Below are the code and all the weights of a small trained network. Each question names an input and a target symbol and asks about switching units off, where a switched-off unit gives its printed mean instead of its output.

import numpy as np


def w(rows, s, z=0):
    codes = np.array(rows[::2]) - 128.0
    scale = np.full(codes.shape[1], s)
    scale[-1] = z or s
    return codes * scale


def f(y):
    return y / 2 * (1 + np.tanh(0.7978845608 * (y + 0.044715 * y**3)))


def softmax(a):
    e = np.exp(a - a.max(-1, keepdims=True))
    return e / e.sum(-1, keepdims=True)


def log_softmax(a):
    a = a - a.max(-1, keepdims=True)
    return a - np.log(np.exp(a).sum(-1, keepdims=True))


def net(x, mask):
    ids = ['ΣΨβγδηξπτφω'.index(c) for c in x.split()]
    T = len(ids)
    res = E[ids] + P[:T]
    u = 0
    for l in range(3):
        r = res
        for j in range(2):
            rows = slice(3 * j, 3 * j + 3)
            q, k, v = (r @ M[l][rows].T for M in (Q, K, V))
            z = softmax(np.where(np.tri(T) > 0, q @ k.T / 3**0.5, -1e9)) @ v
            o = O[l][rows]
            res = res + np.where(mask[u + j], z, o[:, -1]) @ o[:, :-1]
        u += 2
        y = f(res @ A[l][:, :-1].T + A[l][:, -1])
        res = res + np.where(mask[u : u + 4], y, B[l][:, -1]) @ B[l][:, :-1]
        u += 4
    return log_softmax(res[-1] @ U[:, :-1].T + U[:, -1])


Q, K, V, O, A, B = {}, {}, {}, {}, {}, {}
E = w([
[129,48,91],'Σ',
[6,100,148],'Ψ',
[164,52,196],'β',
[190,162,148],'γ',
[179,55,187],'δ',
[128,161,110],'η',
[142,160,122],'ξ',
[197,128,171],'π',
[81,107,177],'τ',
[173,160,177],'φ',
[139,164,108],'ω',
],0.015)
P = w([
[146,143,80],'0',
[126,207,186],'1',
[134,162,174],'2',
[118,156,172],'3',
[162,47,5],'4',
[161,97,79],'5',
[170,99,72],'6',
[100,175,215],'7',
[124,96,94],'8',
[111,91,99],'9',
],0.012)
Q[0] = w([
[170,95,131],'0.h0',
[30,133,74],'0.h0',
[215,151,87],'0.h0',
[86,93,45],'0.h1',
[4,129,103],'0.h1',
[146,127,93],'0.h1',
],0.015)
K[0] = w([
[123,131,171],'0.h0',
[44,88,20],'0.h0',
[172,248,135],'0.h0',
[45,161,76],'0.h1',
[130,151,34],'0.h1',
[78,95,146],'0.h1',
],0.015)
V[0] = w([
[115,205,103],'0.h0',
[91,113,2],'0.h0',
[125,87,138],'0.h0',
[97,42,60],'0.h1',
[120,81,199],'0.h1',
[78,200,86],'0.h1',
],0.005)
O[0] = w([
[109,104,165,117],'0.h0',
[184,135,125,5],'0.h0',
[162,253,68,130],'0.h0',
[157,130,158,45],'0.h1',
[81,130,157,182],'0.h1',
[119,183,84,82],'0.h1',
],0.0054,0.0022)
A[0] = w([
[93,254,54,183],'0.n0',
[108,66,159,1],'0.n1',
[172,150,37,110],'0.n2',
[123,13,147,160],'0.n3',
],0.009,0.0043)
B[0] = w([
[113,46,254,165],'0.n0',
[91,83,101,97],'0.n1',
[175,123,142,134],'0.n2',
[136,207,99,254],'0.n3',
],0.0084,0.0027)
Q[1] = w([
[109,174,55],'1.h0',
[98,96,172],'1.h0',
[100,194,206],'1.h0',
[57,136,144],'1.h1',
[94,112,118],'1.h1',
[47,33,251],'1.h1',
],0.016)
K[1] = w([
[116,100,234],'1.h0',
[193,110,67],'1.h0',
[120,67,3],'1.h0',
[81,220,135],'1.h1',
[95,168,94],'1.h1',
[187,32,99],'1.h1',
],0.011)
V[1] = w([
[87,26,59],'1.h0',
[155,107,153],'1.h0',
[235,56,188],'1.h0',
[130,184,168],'1.h1',
[91,2,126],'1.h1',
[150,5,163],'1.h1',
],0.0094)
O[1] = w([
[180,91,63,3],'1.h0',
[116,143,122,173],'1.h0',
[144,249,124,248],'1.h0',
[126,111,154,206],'1.h1',
[110,154,104,93],'1.h1',
[80,184,78,179],'1.h1',
],0.013,0.0022)
A[1] = w([
[8,140,63,11],'1.n0',
[96,116,132,2],'1.n1',
[118,95,120,160],'1.n2',
[65,120,110,40],'1.n3',
],0.013,0.0036)
B[1] = w([
[216,145,148,251],'1.n0',
[254,109,116,71],'1.n1',
[145,189,162,136],'1.n2',
[221,123,159,139],'1.n3',
],0.008,0.0017)
Q[2] = w([
[176,83,42],'2.h0',
[182,169,90],'2.h0',
[87,191,118],'2.h0',
[84,155,155],'2.h1',
[80,144,145],'2.h1',
[129,158,244],'2.h1',
],0.011)
K[2] = w([
[157,249,90],'2.h0',
[92,125,192],'2.h0',
[93,206,153],'2.h0',
[97,147,76],'2.h1',
[54,119,72],'2.h1',
[187,180,50],'2.h1',
],0.011)
V[2] = w([
[105,151,114],'2.h0',
[53,141,134],'2.h0',
[101,118,55],'2.h0',
[170,129,35],'2.h1',
[38,115,145],'2.h1',
[10,109,1],'2.h1',
],0.014)
O[2] = w([
[241,108,129,151],'2.h0',
[200,147,90,188],'2.h0',
[106,140,225,16],'2.h0',
[140,120,81,51],'2.h1',
[186,129,213,127],'2.h1',
[254,140,96,2],'2.h1',
],0.0093,0.008)
A[2] = w([
[102,133,101,48],'2.n0',
[81,43,254,142],'2.n1',
[134,5,248,48],'2.n2',
[246,120,87,3],'2.n3',
],0.0077,0.0065)
B[2] = w([
[87,167,118,108],'2.n0',
[211,97,138,254],'2.n1',
[90,130,11,157],'2.n2',
[2,123,194,130],'2.n3',
],0.01,0.0058)
U = w([
[133,145,37,137],'Σ',
[83,143,114,105],'Ψ',
[152,157,118,82],'β',
[95,76,98,126],'γ',
[106,138,250,15],'δ',
[150,167,115,101],'η',
[142,157,100,100],'ξ',
[85,147,135,71],'π',
[189,87,175,254],'τ',
[135,150,128,120],'φ',
[140,140,103,54],'ω',
],0.014,0.0066)

Each question gives the input, a string of symbols that net reads in full, and the target symbol t.
The units are the heads (3 rows each of Q, K, V and O) and the neurons (one row each of A and B). Each row of codes is followed by its name. A weight is (code - 128) times the scale printed after its matrix; where a second scale follows, it is the last column's (O, A, B and U).
mask holds one flag per unit, layer by layer, with each layer's heads first. A switched-off unit (its flag False) gives its mean, the last column of its rows in O or B, instead of its output. The means were averaged over made-up inputs and are rounded, as every weight is.
A unit's drop is (log p(t) with every unit on - log p(t) with that unit switched off) / (log p(t) with every unit on - log p(t) with every unit switched off).
The circuit of an input: a set's keep is (log p(t) with only the set's units on - log p(t) with every unit switched off) / (log p(t) with every unit on - log p(t) with every unit switched off). Starting from the 12 units with the biggest drops (on a tie, the unit counted first), units are removed one at a time, each time the one whose removal leaves the highest keep (on an exact tie, the one counted first), for as long as the keep stays at least 0.8.
circuit, biggest first: the units of the circuit, biggest drop first
most important unit: the unit with the biggest drop
top k neurons: the k neurons with the biggest drops, biggest first
input Σ η τ τ, target Σ: circuit, biggest first => [2.h1 1.h0]
input φ φ π φ, target δ: circuit, biggest first => [1.h0]
input Ψ τ π φ, target γ: circuit, biggest first => [1.h0 2.n2]
input Σ Ψ τ ω ξ τ τ φ, target Σ: circuit, biggest first => [2.h1 1.h0]
input φ τ φ τ τ π π ω, target τ: circuit, biggest first => [0.n0 1.h0]
input φ φ η, target δ: circuit, biggest first => [2.h1 1.h0]
input δ Ψ τ, target Σ: circuit, biggest first => [1.h0 2.h0 2.h1 0.n0]
input τ φ φ, target τ: circuit, biggest first => [1.h0 1.h1]
input τ τ Ψ ξ τ τ γ γ, target τ: circuit, biggest first => [1.h0 0.n3]
input Ψ δ ω, target γ: circuit, biggest first => [1.h0 2.n2 2.h0]
input γ γ ξ, target Ψ: top 4 neurons => [0.n3 0.n2 0.n0 2.n1]
input π φ τ τ Ψ φ Ψ φ Ψ φ, target γ: circuit, biggest first => [1.h0 2.h1 1.h1]
input τ τ φ γ τ Σ, target τ: top 2 neurons => [2.n1 1.n0]
input π τ φ, target Ψ: circuit, biggest first => [2.h1]
input Ψ φ γ τ, target γ: top 3 neurons => [2.n2 1.n0 1.n3]
input Ψ τ τ, target γ: top 2 neurons => [1.n0 2.n2]
input τ φ τ τ Σ δ τ ξ, target τ: top 2 neurons => [0.n3 0.n0]
input Ψ τ φ Ψ, target γ: top 4 neurons => [2.n2 1.n0 1.n3 1.n1]
input φ π η β, target δ: top 2 neurons => [0.n0 2.n2]
input φ φ δ τ τ, target δ: most important unit => 2.h1
input τ τ τ φ Σ φ Σ ω Σ τ, target τ: top 3 neurons => [0.n3 1.n0 2.n2]
input Ψ η ω, target γ: top 3 neurons => [1.n0 2.n2 1.n3]
input φ ξ ω, target δ: top 2 neurons => [0.n0 2.n2]
